Below are the code and all the weights of a small trained network. Each question names an input and a target symbol and asks about switching units off, where a switched-off unit gives its printed mean instead of its output.

import numpy as np


def w(rows, s, z=0):
    codes = np.array(rows[::2]) - 128.0
    scale = np.full(codes.shape[1], s)
    scale[-1] = z or s
    return codes * scale


def norm(h):
    return h / np.sqrt((h * h).mean(-1, keepdims=True) + 1e-5)


def f(y):
    return y / 2 * (1 + np.tanh(0.7978845608 * (y + 0.044715 * y**3)))


def softmax(a):
    e = np.exp(a - a.max(-1, keepdims=True))
    return e / e.sum(-1, keepdims=True)


def log_softmax(a):
    a = a - a.max(-1, keepdims=True)
    return a - np.log(np.exp(a).sum(-1, keepdims=True))


def net(x, mask):
    ids = ['ΠΣΩαβγζθμξτφψ'.index(c) for c in x.split()]
    T = len(ids)
    res = E[ids] + P[:T]
    r = norm(res)
    for j in range(2):
        rows = slice(3 * j, 3 * j + 3)
        q, k, v = (r @ M[0][rows].T for M in (Q, K, V))
        z = softmax(np.where(np.tri(T) > 0, q @ k.T / 3**0.5, -1e9)) @ v
        o = O[0][rows]
        res = res + np.where(mask[j], z, o[:, -1]) @ o[:, :-1]
    y = f(norm(res) @ A[0][:, :-1].T + A[0][:, -1])
    res = res + np.where(mask[2:18], y, B[0][:, -1]) @ B[0][:, :-1]
    return log_softmax(norm(res)[-1] @ U[:, :-1].T + U[:, -1])


Q, K, V, O, A, B = {}, {}, {}, {}, {}, {}
E = w([
[210,58,219,190,147,143,151,129,116,117,124],'Π',
[170,69,135,128,124,92,171,113,152,190,137],'Σ',
[181,91,119,120,115,90,165,116,144,172,140],'Ω',
[186,91,174,182,99,164,151,51,136,128,163],'α',
[211,95,99,151,158,102,162,87,137,80,157],'β',
[104,75,189,73,70,70,109,108,94,171,115],'γ',
[148,23,95,180,142,151,154,90,134,128,107],'ζ',
[181,159,91,119,109,127,136,123,152,180,99],'θ',
[147,136,141,102,117,110,142,98,205,187,80],'μ',
[126,89,153,40,168,85,184,180,174,148,90],'ξ',
[116,155,92,119,95,161,135,117,112,206,129],'τ',
[105,175,198,114,194,139,180,187,120,132,255],'φ',
[159,79,113,201,112,156,166,215,77,178,165],'ψ',
],0.0041)
P = w([
[235,134,124,81,254,143,71,61,54,178,132],'0',
[201,166,129,123,154,105,219,53,72,163,88],'1',
[189,136,91,20,157,224,100,152,102,111,115],'2',
[178,120,115,138,231,114,65,66,94,155,126],'3',
[151,168,136,158,124,91,228,79,94,138,76],'4',
[173,126,92,80,132,201,109,159,185,122,147],'5',
[141,113,112,167,204,96,62,83,122,140,126],'6',
[108,175,135,192,98,88,229,98,111,116,68],'7',
[141,122,94,121,113,184,102,163,217,108,158],'8',
[106,118,105,190,187,91,55,95,141,118,118],'9',
[62,181,125,226,64,78,227,120,131,101,66],'10',
[108,118,104,165,77,166,80,173,245,97,163],'11',
[62,117,107,224,176,92,39,91,154,82,99],'12',
],0.0032)
Q[0] = w([
[100,164,148,93,75,162,183,202,128,113,134],'H0',
[140,118,137,149,98,80,195,56,128,132,39],'H0',
[123,97,160,137,141,78,99,93,130,124,126],'H0',
[159,85,130,90,119,153,50,139,148,141,171],'H1',
[131,147,148,134,68,121,197,147,109,139,96],'H1',
[94,195,111,45,132,224,146,251,133,56,210],'H1',
],0.011)
K[0] = w([
[174,88,187,85,186,139,143,88,76,110,157],'H0',
[109,106,137,207,140,151,132,121,147,1,149],'H0',
[64,135,131,154,72,123,105,141,142,121,85],'H0',
[121,109,140,78,63,66,102,148,133,184,100],'H1',
[138,106,145,186,138,176,97,96,71,76,164],'H1',
[191,124,131,60,161,139,120,82,78,202,123],'H1',
],0.0084)
V[0] = w([
[222,202,76,111,128,81,117,124,131,101,121],'H0',
[120,83,234,103,111,45,93,197,144,95,98],'H0',
[188,117,157,197,205,138,163,182,194,60,90],'H0',
[156,202,162,157,125,158,161,98,111,155,255],'H1',
[145,167,132,131,120,163,103,28,190,114,50],'H1',
[73,160,167,59,188,104,143,99,204,75,116],'H1',
],0.0036)
O[0] = w([
[109,158,127,190,108,76,68,199,157,37,79,196],'H0',
[253,141,140,149,127,96,118,145,111,171,164,72],'H0',
[175,87,167,63,154,135,91,159,94,147,74,66],'H0',
[122,96,185,153,80,97,106,166,173,183,196,83],'H1',
[161,144,144,118,47,115,136,34,201,131,94,229],'H1',
[128,186,212,128,220,115,110,36,171,109,109,6],'H1',
],0.0047,0.0012)
A[0] = w([
[150,124,146,115,128,129,139,147,142,186,144,153],'N0',
[110,94,120,165,112,113,111,129,143,136,135,212],'N1',
[105,135,144,126,118,127,106,164,139,89,70,7],'N2',
[97,126,158,95,100,100,101,123,87,132,126,168],'N3',
[140,124,155,161,111,139,158,124,159,134,116,70],'N4',
[124,185,126,142,82,110,158,148,144,136,144,68],'N5',
[148,136,123,115,140,214,124,165,192,119,136,123],'N6',
[98,145,128,137,194,132,69,133,129,131,161,95],'N7',
[113,103,107,140,101,146,153,179,105,122,147,80],'N8',
[154,128,147,164,156,101,106,141,117,155,163,47],'N9',
[122,135,93,151,126,147,173,112,147,136,108,138],'N10',
[100,124,142,117,146,109,169,115,92,104,86,114],'N11',
[144,89,98,126,136,142,118,105,113,119,101,48],'N12',
[103,118,133,152,175,133,108,194,92,145,134,165],'N13',
[147,134,130,156,149,108,162,94,98,131,135,167],'N14',
[136,176,122,109,145,254,113,174,144,96,129,163],'N15',
],0.009,0.0017)
B[0] = w([
[122,152,145,175,144,177,121,104,115,83,141,203],'N0',
[166,162,121,97,136,168,133,117,92,111,138,252],'N1',
[177,97,117,175,156,152,177,125,154,90,196,136],'N2',
[124,127,109,138,149,136,153,171,184,121,136,231],'N3',
[122,126,95,102,153,84,126,137,156,147,178,187],'N4',
[141,82,140,146,182,117,119,85,70,146,143,171],'N5',
[186,116,45,154,141,161,117,158,171,111,189,194],'N6',
[142,27,175,45,70,152,213,100,103,134,113,128],'N7',
[165,162,123,73,164,154,109,98,193,143,109,155],'N8',
[90,151,162,89,92,127,122,152,148,91,148,176],'N9',
[100,148,166,107,85,138,112,176,155,74,141,212],'N10',
[119,165,115,158,120,187,87,81,81,104,139,189],'N11',
[100,132,133,169,133,86,155,144,132,154,168,203],'N12',
[130,180,57,149,131,96,199,73,134,161,112,133],'N13',
[98,106,95,118,149,151,102,198,183,139,103,219],'N14',
[149,58,182,234,121,106,137,123,186,2,164,169],'N15',
],0.0057,0.003)
U = w([
[129,177,160,165,150,82,51,52,211,154,37,104],'Π',
[78,239,213,178,204,104,181,137,100,149,182,122],'Σ',
[112,119,114,83,113,144,88,255,221,119,171,81],'Ω',
[42,174,112,103,42,217,105,84,91,62,81,137],'α',
[162,55,130,55,146,34,94,152,37,73,107,113],'β',
[116,89,187,53,254,169,133,105,105,81,56,183],'γ',
[222,118,204,165,100,173,128,198,79,190,44,165],'ζ',
[172,116,114,240,136,132,166,124,137,24,167,173],'θ',
[64,50,66,213,155,109,101,137,75,218,124,67],'μ',
[179,151,146,89,115,175,17,61,38,157,199,246],'ξ',
[187,171,16,76,138,186,189,125,148,209,120,96],'τ',
[141,203,105,110,56,6,140,147,61,99,128,78],'φ',
[109,49,202,77,54,112,222,60,148,173,189,63],'ψ',
],0.0056,0.0013)

Each question gives the input, a string of symbols that net reads in full, and the target symbol t.
The units are the heads (3 rows each of Q, K, V and O) and the neurons (one row each of A and B). Each row of codes is followed by its name. A weight is (code - 128) times the scale printed after its matrix; where a second scale follows, it is the last column's (O, A, B and U).
mask holds one flag per unit, heads first, then neurons. A switched-off unit (its flag False) gives its mean, the last column of its rows in O or B, instead of its output. The means were averaged over made-up inputs and are rounded, as every weight is.
A unit's drop is (log p(t) with every unit on - log p(t) with that unit switched off) / (log p(t) with every unit on - log p(t) with every unit switched off).
The circuit of an input: a set's keep is (log p(t) with only the set's units on - log p(t) with every unit switched off) / (log p(t) with every unit on - log p(t) with every unit switched off). Starting from the 12 units with the biggest drops (on a tie, the unit counted first), units are removed one at a time, each time the one whose removal leaves the highest keep (on an exact tie, the one counted first), for as long as the keep stays at least 0.8.
circuit, biggest first: the units of the circuit, biggest drop first
unit that matters most: the unit with the biggest drop
k most important neurons: the k neurons with the biggest drops, biggest first
input φ ζ γ γ Σ, target α: circuit, biggest first	H0, N11
input ζ ζ Σ Ω γ Π θ γ, target ζ: unit that matters most	H0
input μ γ γ γ θ φ γ γ β γ μ, target θ: circuit, biggest first	N2, H0
input φ γ α γ γ β γ γ γ Π α, target ψ: 2 most important neurons	N4, N6
input γ Σ γ μ Σ α Ω, target ξ: circuit, biggest first	N1, N3, N6
input γ Σ ξ τ Π γ τ μ Π Σ, target Π: circuit, biggest first	H1, N6
input α Σ γ β Ω Ω γ Σ γ, target τ: circuit, biggest first	N15, H1, H0, N10
input β γ γ γ γ, target θ: circuit, biggest first	H0, N2
input Σ ξ φ γ α Ω Σ γ Σ Σ, target Ω: circuit, biggest first	N14, N9, H0
input Ω θ Σ γ γ θ τ γ α γ ξ ζ γ, target γ: circuit, biggest first	H1, H0
input Π β β γ γ γ γ γ γ γ τ, target θ: 2 most important neurons	N2, N5
input μ Ω Ω Π γ ψ γ, target τ: circuit, biggest first	H1, N13, N8
input γ γ γ γ μ γ γ γ Ω Π γ Π ξ, target γ: circuit, biggest first	H1, N7
input μ α φ γ, target ψ: circuit, biggest first	H1, N7
input μ Ω β α μ Σ γ Σ Σ γ, target Ω: unit that matters most	N3
input ζ Σ γ γ Ω, target α: circuit, biggest first	H0, N11
input γ μ μ Σ θ, target φ: 4 most important neurons	N10, N4, N15, N5
input γ γ ψ μ ξ Σ Ω, target γ: 2 most important neurons	N7, N14
input γ Σ γ γ γ Σ ζ γ ψ τ α, target ψ: circuit, biggest first	H1, N4, N6, H0
input γ γ β Σ γ Π Σ, target Ω: circuit, biggest first	N14, N9
input γ ψ γ Σ Π γ α ζ γ φ Σ, target Σ: 2 most important neurons	N0, N6
input θ γ Σ Ω, target Ω: most important neuron	N14
input γ γ γ γ θ α γ γ, target ψ: 2 most important neurons	N3, N14
input Σ γ ξ β ξ, target θ: 2 most important neurons	N2, N11
input γ Ω Σ γ γ θ γ φ τ Σ θ, target Σ: 2 most important neurons	N0, N9
input γ γ Ω Σ γ γ γ γ γ γ Π θ, target θ: 3 most important neurons	N15, N5, N14
input γ α γ Ω ζ τ γ, target α: unit that matters most	H0
input θ γ γ γ γ, target μ: 2 most important neurons	N14, N5
